Below is a small trained network, with its code and all its weights. Each question gives an input and a target symbol and asks what happens when units are switched off, that is, made to give their printed mean instead of their output.

import numpy as np


def w(rows, s, z=0):
    codes = np.array(rows[::2]) - 128.0
    scale = np.full(codes.shape[1], s)
    scale[-1] = z or s
    return codes * scale


def norm(h):
    return h / np.sqrt((h * h).mean(-1, keepdims=True) + 1e-5)


def f(y):
    return y / 2 * (1 + np.tanh(0.7978845608 * (y + 0.044715 * y**3)))


def softmax(a):
    e = np.exp(a - a.max(-1, keepdims=True))
    return e / e.sum(-1, keepdims=True)


def log_softmax(a):
    a = a - a.max(-1, keepdims=True)
    return a - np.log(np.exp(a).sum(-1, keepdims=True))


def net(x, mask):
    ids = ['ζθλμπτ'.index(c) for c in x.split()]
    T = len(ids)
    res = E[ids] + P[:T]
    u = 0
    for l in range(2):
        q, k, v = (norm(res) @ M[l].T for M in (Q, K, V))
        z = softmax(np.where(np.tri(T) > 0, q @ k.T / 3**0.5, -1e9)) @ v
        res = res + np.where(mask[u], z, O[l][:, -1]) @ O[l][:, :-1]
        u += 1
        y = f(norm(res) @ A[l][:, :-1].T + A[l][:, -1])
        res = res + np.where(mask[u : u + 4], y, B[l][:, -1]) @ B[l][:, :-1]
        u += 4
    return log_softmax(norm(res)[-1] @ U[:, :-1].T + U[:, -1])


Q, K, V, O, A, B = {}, {}, {}, {}, {}, {}
E = w([
[121,145,118,141,82,108,8,71,82],'ζ',
[134,175,121,63,130,202,84,39,139],'θ',
[145,144,30,80,160,67,166,97,4],'λ',
[40,161,139,88,184,105,48,131,57],'μ',
[93,146,180,137,62,40,153,46,195],'π',
[163,55,164,55,202,131,160,198,138],'τ',
],0.015)
P = w([
[124,158,127,87,56,174,144,196,148],'0',
[173,240,117,112,138,109,116,125,175],'1',
[127,122,135,73,80,187,126,181,122],'2',
[171,201,142,141,148,109,110,116,151],'3',
[123,92,165,66,85,190,97,154,101],'4',
[173,173,141,158,156,104,121,100,134],'5',
[120,58,183,67,91,184,82,129,103],'6',
[173,149,136,174,179,106,148,90,117],'7',
[112,26,197,72,104,185,74,106,98],'8',
[173,120,129,196,192,111,147,75,95],'9',
[101,1,191,85,124,187,66,83,99],'10',
[186,115,99,185,210,111,184,72,112],'11',
],0.012)
Q[0] = w([
[152,136,114,90,163,97,136,159,139],'L0H0',
[82,142,97,253,150,152,175,199,173],'L0H0',
[73,83,167,93,35,146,169,181,148],'L0H0',
],0.022)
K[0] = w([
[125,134,135,125,143,178,116,120,71],'L0H0',
[127,205,110,61,47,130,98,253,187],'L0H0',
[110,120,236,167,147,139,76,130,205],'L0H0',
],0.022)
V[0] = w([
[250,171,118,151,7,2,174,226,41],'L0H0',
[37,165,154,226,186,78,71,242,111],'L0H0',
[205,118,74,232,117,137,36,81,166],'L0H0',
],0.0073)
O[0] = w([
[132,127,255,171,93,102,174,112,21,101],'L0H0',
[12,158,149,173,153,149,195,193,124,2],'L0H0',
[150,182,183,188,87,148,31,96,127,143],'L0H0',
],0.0061,0.0044)
A[0] = w([
[134,162,115,202,211,89,112,157,169,1],'L0N0',
[132,129,89,208,61,146,83,147,116,55],'L0N1',
[151,192,67,252,130,76,177,127,202,26],'L0N2',
[130,210,109,210,165,96,111,130,190,80],'L0N3',
],0.022,0.0042)
B[0] = w([
[169,123,199,145,209,190,109,187,36,187],'L0N0',
[121,82,107,250,76,142,154,193,58,197],'L0N1',
[55,165,138,83,74,19,116,207,196,161],'L0N2',
[117,63,86,78,88,167,171,185,113,254],'L0N3',
],0.011,0.0047)
Q[1] = w([
[81,125,184,106,86,221,77,201,151],'L1H0',
[77,103,130,127,99,3,77,204,108],'L1H0',
[132,76,184,154,61,118,173,133,253],'L1H0',
],0.028)
K[1] = w([
[115,62,155,150,171,215,54,164,214],'L1H0',
[25,171,180,191,119,158,200,216,150],'L1H0',
[181,102,175,117,5,108,134,166,218],'L1H0',
],0.026)
V[1] = w([
[237,37,231,98,168,75,86,210,214],'L1H0',
[108,207,254,130,139,105,30,148,72],'L1H0',
[99,89,19,86,196,16,7,24,68],'L1H0',
],0.0084)
O[1] = w([
[120,103,156,106,189,106,177,255,53,108],'L1H0',
[77,105,48,90,138,90,151,162,228,146],'L1H0',
[44,187,161,167,76,136,214,165,135,254],'L1H0',
],0.006,0.0072)
A[1] = w([
[124,15,70,110,149,70,97,88,105,86],'L1N0',
[210,188,172,207,213,118,132,165,205,35],'L1N1',
[102,165,189,127,156,166,141,123,158,2],'L1N2',
[171,211,247,252,165,9,179,61,184,38],'L1N3',
],0.026,0.0028)
B[1] = w([
[104,113,152,161,155,144,89,120,184,171],'L1N0',
[110,110,150,154,93,129,190,40,110,138],'L1N1',
[126,106,121,144,137,90,120,142,133,166],'L1N2',
[196,154,129,110,151,4,52,106,58,247],'L1N3',
],0.029,0.015)
U = w([
[199,147,136,112,154,29,78,94,85,80],'ζ',
[175,149,73,37,114,251,97,47,213,189],'θ',
[63,107,213,98,98,178,244,15,82,171],'λ',
[167,89,180,55,225,234,162,227,88,98],'μ',
[3,195,92,98,71,84,200,198,219,227],'π',
[135,56,96,222,10,192,81,173,93,1],'τ',
],0.0049,0.0017)

Each question gives the input, a string of symbols that net reads in full, and the target symbol t.
The units are the heads (3 rows each of Q, K, V and O) and the neurons (one row each of A and B). Each row of codes is followed by its name. A weight is (code - 128) times the scale printed after its matrix; where a second scale follows, it is the last column's (O, A, B and U).
mask holds one flag per unit, layer by layer, with each layer's heads first. A switched-off unit (its flag False) gives its mean, the last column of its rows in O or B, instead of its output. The means were averaged over made-up inputs and are rounded, as every weight is.
A unit's drop is (log p(t) with every unit on - log p(t) with that unit switched off) / (log p(t) with every unit on - log p(t) with every unit switched off).
The circuit of an input: a set's keep is (log p(t) with only the set's units on - log p(t) with every unit switched off) / (log p(t) with every unit on - log p(t) with every unit switched off). Starting from all 10 units, units are removed one at a time, each time the one whose removal leaves the highest keep (on an exact tie, the one counted first), for as long as the keep stays at least 0.8.
circuit, biggest first: the units of the circuit, biggest drop first
unit that matters most: the unit with the biggest drop
top k neurons: the k neurons with the biggest drops, biggest first
top k neurons in layer l: the k neurons of layer l with the biggest drops, biggest first
drop of u: that unit's drop, to one decimal
input μ ζ μ ζ μ θ ζ λ τ, target μ: unit that matters most => L1H0
input ζ π θ τ λ θ μ θ λ, target θ: circuit, biggest first => (L1N0; L1N3)
input θ τ θ, target μ: circuit, biggest first => (L0H0; L1H0; L1N3)
input ζ τ π μ θ τ μ, target θ: top 2 neurons in layer 1 => (L1N3; L1N0)
input θ τ λ π ζ π μ, target π: circuit, biggest first => (L1N3; L1H0)
input π θ λ μ ζ θ ζ, target θ: circuit, biggest first => (L0H0; L1N3)
input ζ μ μ ζ θ θ μ μ μ μ λ μ, target λ: circuit, biggest first => (L0N0; L1N1; L1N3)
input λ μ μ, target π: circuit, biggest first => (L1N3; L0H0)
input π μ μ μ μ θ θ λ θ, target λ: circuit, biggest first => (L1N3; L0H0)
input μ μ μ π ζ θ μ π ζ ζ θ, target π: circuit, biggest first => (L1H0; L1N3; L0H0; L1N2)
input θ μ μ τ, target λ: top 2 neurons => (L1N1; L1N3)
input μ π θ ζ, target τ: top 2 neurons in layer 0 => (L0N3; L0N1)
input θ ζ τ μ θ θ τ θ λ, target λ: circuit, biggest first => (L1N3; L0N3; L1H0)
input λ θ θ θ ζ, target τ: top 2 neurons => (L1N3; L0N1)
input θ μ τ τ μ θ θ ζ λ π μ, target θ: unit that matters most => L0N0
input θ λ θ, target λ: circuit, biggest first => (L0H0; L1N3)
input θ ζ θ θ τ μ ζ θ μ τ, target λ: circuit, biggest first => (L1N1; L1N3)
input θ θ λ π θ θ π, target θ: top 2 neurons => (L0N2; L1N3)
input θ μ θ θ θ τ λ μ θ, target μ: drop of L0H0 => 0.8
input θ ζ μ τ μ λ τ λ ζ ζ θ, target τ: drop of L0H0 => 0.5
input λ θ μ τ θ, target π: drop of L1H0 => 0.4
input θ ζ ζ θ θ μ, target μ: unit that matters most => L0N3
